Below is a small trained network, with its code and all its weights. Each question gives an input and a target symbol and asks what happens when units are switched off, that is, made to give their printed mean instead of their output.

import numpy as np


def w(rows, s, z=0):
    codes = np.array(rows[::2]) - 128.0
    scale = np.full(codes.shape[1], s)
    scale[-1] = z or s
    return codes * scale


def norm(h):
    return h / np.sqrt((h * h).mean(-1, keepdims=True) + 1e-5)


def f(y):
    return y / 2 * (1 + np.tanh(0.7978845608 * (y + 0.044715 * y**3)))


def softmax(a):
    e = np.exp(a - a.max(-1, keepdims=True))
    return e / e.sum(-1, keepdims=True)


def log_softmax(a):
    a = a - a.max(-1, keepdims=True)
    return a - np.log(np.exp(a).sum(-1, keepdims=True))


def net(x, mask):
    ids = ['αβεηθπτφψ'.index(c) for c in x.split()]
    T = len(ids)
    res = E[ids] + P[:T]
    u = 0
    for l in range(3):
        q, k, v = (norm(res) @ M[l].T for M in (Q, K, V))
        z = softmax(np.where(np.tri(T) > 0, q @ k.T / 2**0.5, -1e9)) @ v
        res = res + np.where(mask[u], z, O[l][:, -1]) @ O[l][:, :-1]
        u += 1
        y = f(norm(res) @ A[l][:, :-1].T + A[l][:, -1])
        res = res + np.where(mask[u : u + 8], y, B[l][:, -1]) @ B[l][:, :-1]
        u += 8
    return log_softmax(norm(res)[-1] @ U[:, :-1].T + U[:, -1])


Q, K, V, O, A, B = {}, {}, {}, {}, {}, {}
E = w([
[136,121,3,108,101,183,106],'α',
[111,117,45,205,90,95,108],'β',
[143,53,62,82,165,163,158],'ε',
[111,51,45,156,122,135,157],'η',
[113,148,109,109,80,119,108],'θ',
[35,55,142,150,121,109,204],'π',
[53,88,204,79,168,141,171],'τ',
[148,116,156,54,108,95,67],'φ',
[64,170,218,44,120,129,114],'ψ',
],0.0025)
P = w([
[83,53,163,88,98,228,62],'0',
[113,132,138,215,50,135,125],'1',
[70,149,65,122,194,85,57],'2',
[87,36,159,91,107,204,97],'3',
[162,153,110,190,62,122,167],'4',
[132,196,101,162,206,91,104],'5',
[85,46,165,99,102,204,109],'6',
[208,184,123,185,90,83,234],'7',
[185,250,116,180,211,56,183],'8',
[92,44,167,101,99,202,124],'9',
[225,171,157,216,99,50,172],'10',
],0.0016)
Q[0] = w([
[82,35,40,155,54,232,77],'0.h1',
[223,254,191,142,170,32,168],'0.h1',
],0.0037)
K[0] = w([
[213,211,101,158,130,30,255],'0.h1',
[41,23,77,216,101,232,8],'0.h1',
],0.0032)
V[0] = w([
[45,102,135,161,187,197,166],'0.h1',
[252,46,148,185,163,107,30],'0.h1',
],0.002)
O[0] = w([
[161,50,155,94,115,219,143,231],'0.h1',
[160,20,33,140,24,4,124,2],'0.h1',
],0.0028,0.00035)
A[0] = w([
[69,89,126,19,205,79,90,251],'0.n1',
[115,175,145,146,65,100,13,46],'0.n2',
[85,65,154,124,60,149,155,36],'0.n3',
[127,63,142,219,175,98,235,44],'0.n4',
[155,129,73,108,142,196,163,115],'0.n5',
[116,181,193,144,102,159,217,23],'0.n6',
[85,76,148,134,254,101,144,10],'0.n7',
[51,143,193,40,110,137,135,255],'0.n8',
],0.003,0.00086)
B[0] = w([
[53,222,53,200,46,6,250,178],'0.n1',
[226,132,98,138,112,179,247,128],'0.n2',
[159,239,102,140,119,135,102,164],'0.n3',
[82,142,140,177,74,241,79,144],'0.n4',
[138,87,215,233,195,115,75,248],'0.n5',
[221,147,109,216,40,173,45,77],'0.n6',
[151,195,114,167,57,76,209,82],'0.n7',
[154,96,67,81,238,71,83,164],'0.n8',
],0.002,0.0013)
Q[1] = w([
[253,182,228,8,17,65,26],'1.h1',
[209,165,72,185,34,66,143],'1.h1',
],0.0033)
K[1] = w([
[179,114,230,77,3,40,128],'1.h1',
[200,90,186,69,76,222,182],'1.h1',
],0.0034)
V[1] = w([
[252,167,128,145,178,129,139],'1.h1',
[87,120,189,112,144,179,130],'1.h1',
],0.0027)
O[1] = w([
[120,10,6,77,153,241,183,7],'1.h1',
[143,159,59,111,89,7,192,93],'1.h1',
],0.0019,0.0017)
A[1] = w([
[159,111,98,156,37,189,108,2],'1.n1',
[189,235,120,57,180,105,79,55],'1.n2',
[155,94,140,128,175,177,147,133],'1.n3',
[160,236,162,109,179,6,175,69],'1.n4',
[29,77,86,98,173,114,93,76],'1.n5',
[117,109,134,143,132,169,85,127],'1.n6',
[80,134,216,179,102,136,103,191],'1.n7',
[55,187,239,64,255,123,176,12],'1.n8',
],0.0029,0.0012)
B[1] = w([
[159,81,175,157,115,60,157,234],'1.n1',
[124,120,140,226,170,209,51,134],'1.n2',
[169,143,164,161,172,74,112,134],'1.n3',
[97,132,4,203,95,63,104,123],'1.n4',
[202,224,124,176,76,146,101,254],'1.n5',
[157,110,125,107,172,93,149,216],'1.n6',
[169,194,165,60,146,129,63,191],'1.n7',
[212,72,181,189,118,96,179,74],'1.n8',
],0.0027,0.00085)
Q[2] = w([
[25,149,95,130,153,145,61],'2.h1',
[249,4,11,159,26,244,17],'2.h1',
],0.0038)
K[2] = w([
[253,109,80,165,180,72,163],'2.h1',
[54,69,96,237,191,227,254],'2.h1',
],0.0035)
V[2] = w([
[252,86,112,104,129,62,64],'2.h1',
[205,217,97,141,169,93,107],'2.h1',
],0.0022)
O[2] = w([
[254,164,84,126,196,134,190,253],'2.h1',
[235,133,134,102,100,76,122,81],'2.h1',
],0.0033,0.00055)
A[2] = w([
[100,182,186,152,166,165,102,150],'2.n1',
[115,64,97,167,124,195,129,15],'2.n2',
[167,79,181,64,138,81,254,41],'2.n3',
[24,223,46,125,163,96,81,99],'2.n4',
[134,138,93,116,79,137,41,104],'2.n5',
[135,114,153,193,72,124,143,205],'2.n6',
[134,52,48,122,112,114,162,245],'2.n7',
[173,92,90,15,157,131,131,94],'2.n8',
],0.0032,0.0013)
B[2] = w([
[142,115,114,21,209,94,75,150],'2.n1',
[165,125,179,208,62,117,68,164],'2.n2',
[74,107,73,219,188,198,88,84],'2.n3',
[151,216,21,236,127,144,138,246],'2.n4',
[115,101,164,214,171,136,211,215],'2.n5',
[149,132,5,74,147,84,122,203],'2.n6',
[52,161,207,121,157,61,115,247],'2.n7',
[114,117,107,95,96,36,196,142],'2.n8',
],0.0024,0.0015)
U = w([
[243,33,224,227,28,69,219,27],'α',
[23,226,29,238,58,22,227,205],'β',
[102,29,240,132,247,225,148,102],'ε',
[5,31,248,229,19,235,22,183],'η',
[239,21,61,30,27,231,227,130],'θ',
[12,158,255,19,134,226,28,153],'π',
[198,213,241,30,235,103,31,7],'τ',
[20,26,160,30,125,22,250,3],'φ',
[184,236,24,231,228,242,41,212],'ψ',
],0.0045,0.0017)

Each question gives the input, a string of symbols that net reads in full, and the target symbol t.
The units are the heads (2 rows each of Q, K, V and O) and the neurons (one row each of A and B). Each row of codes is followed by its name. A weight is (code - 128) times the scale printed after its matrix; where a second scale follows, it is the last column's (O, A, B and U).
mask holds one flag per unit, layer by layer, with each layer's heads first. A switched-off unit (its flag False) gives its mean, the last column of its rows in O or B, instead of its output. The means were averaged over made-up inputs and are rounded, as every weight is.
A unit's drop is (log p(t) with every unit on - log p(t) with that unit switched off) / (log p(t) with every unit on - log p(t) with every unit switched off).
The circuit of an input: a set's keep is (log p(t) with only the set's units on - log p(t) with every unit switched off) / (log p(t) with every unit on - log p(t) with every unit switched off). Starting from the 12 units with the biggest drops (on a tie, the unit counted first), units are removed one at a time, each time the one whose removal leaves the highest keep (on an exact tie, the one counted first), for as long as the keep stays at least 0.8.
circuit, biggest first: the units of the circuit, biggest drop first
most important unit: the unit with the biggest drop
k most important neurons: the k neurons with the biggest drops, biggest first
top k neurons in layer l: the k neurons of layer l with the biggest drops, biggest first
input α η α α ε, target ε: circuit, biggest first : 2.n3; 2.n4; 1.n4
input α η α φ τ ε η η η α α, target α: 2 most important neurons : 0.n1; 1.n7
input α α τ, target β: circuit, biggest first : 0.n1
input π ε θ α η, target η: circuit, biggest first : 2.h1; 0.n4
input φ τ π η π η ε θ θ β, target ψ: circuit, biggest first : 0.h1; 1.n7; 2.n7
input θ α η α τ α η α, target η: 2 most important neurons : 0.n1; 2.n2
input θ θ η β η α α ε ε ε, target φ: 4 most important neurons : 2.n8; 1.n2; 2.n4; 1.n1
input η α α η β α α α η ε, target η: top 2 neurons in layer 0 : 0.n1; 0.n7
input α η π τ α θ θ α π, target ψ: top 2 neurons in layer 1 : 1.n7; 1.n1
input β ε θ β, target ψ: top 4 neurons in layer 2 : 2.n7; 2.n5; 2.n8; 2.n2
input θ α α α, target θ: top 4 neurons in layer 1 : 1.n5; 1.n4; 1.n2; 1.n6
input θ α ψ η, target τ: 3 most important neurons : 1.n4; 2.n1; 1.n5
input α θ θ α α α α φ β α τ, target τ: circuit, biggest first : 0.n4; 1.n7; 2.n1
input θ α θ α β η η η ψ, target β: circuit, biggest first : 1.n4
input φ α α α α θ θ π, target π: 2 most important neurons : 0.n4; 1.n7
input α θ η π α θ ε, target ψ: 2 most important neurons : 0.n1; 1.n5
input η α φ η α α ψ, target τ: 3 most important neurons : 1.n8; 0.n8; 0.n1
input η β π α, target π: top 4 neurons in layer 1 : 1.n4; 1.n2; 1.n6; 1.n8
input α η α φ η α θ θ, target θ: 3 most important neurons : 0.n1; 0.n6; 0.n8
input α α φ π, target β: top 4 neurons in layer 0 : 0.n1; 0.n3; 0.n7; 0.n8
input φ ε ψ η, target τ: top 2 neurons in layer 1 : 1.n4; 1.n7
input η α η α α η θ τ, target τ: top 3 neurons in layer 2 : 2.n4; 2.n1; 2.n5
input α α η α η η β β η α, target η: most important unit : 2.h1
input ε θ θ π α θ ε, target ψ: 2 most important neurons : 2.n3; 0.n1
input η β θ η α φ φ α α ψ ε, target ε: 2 most important neurons : 2.n3; 2.n4
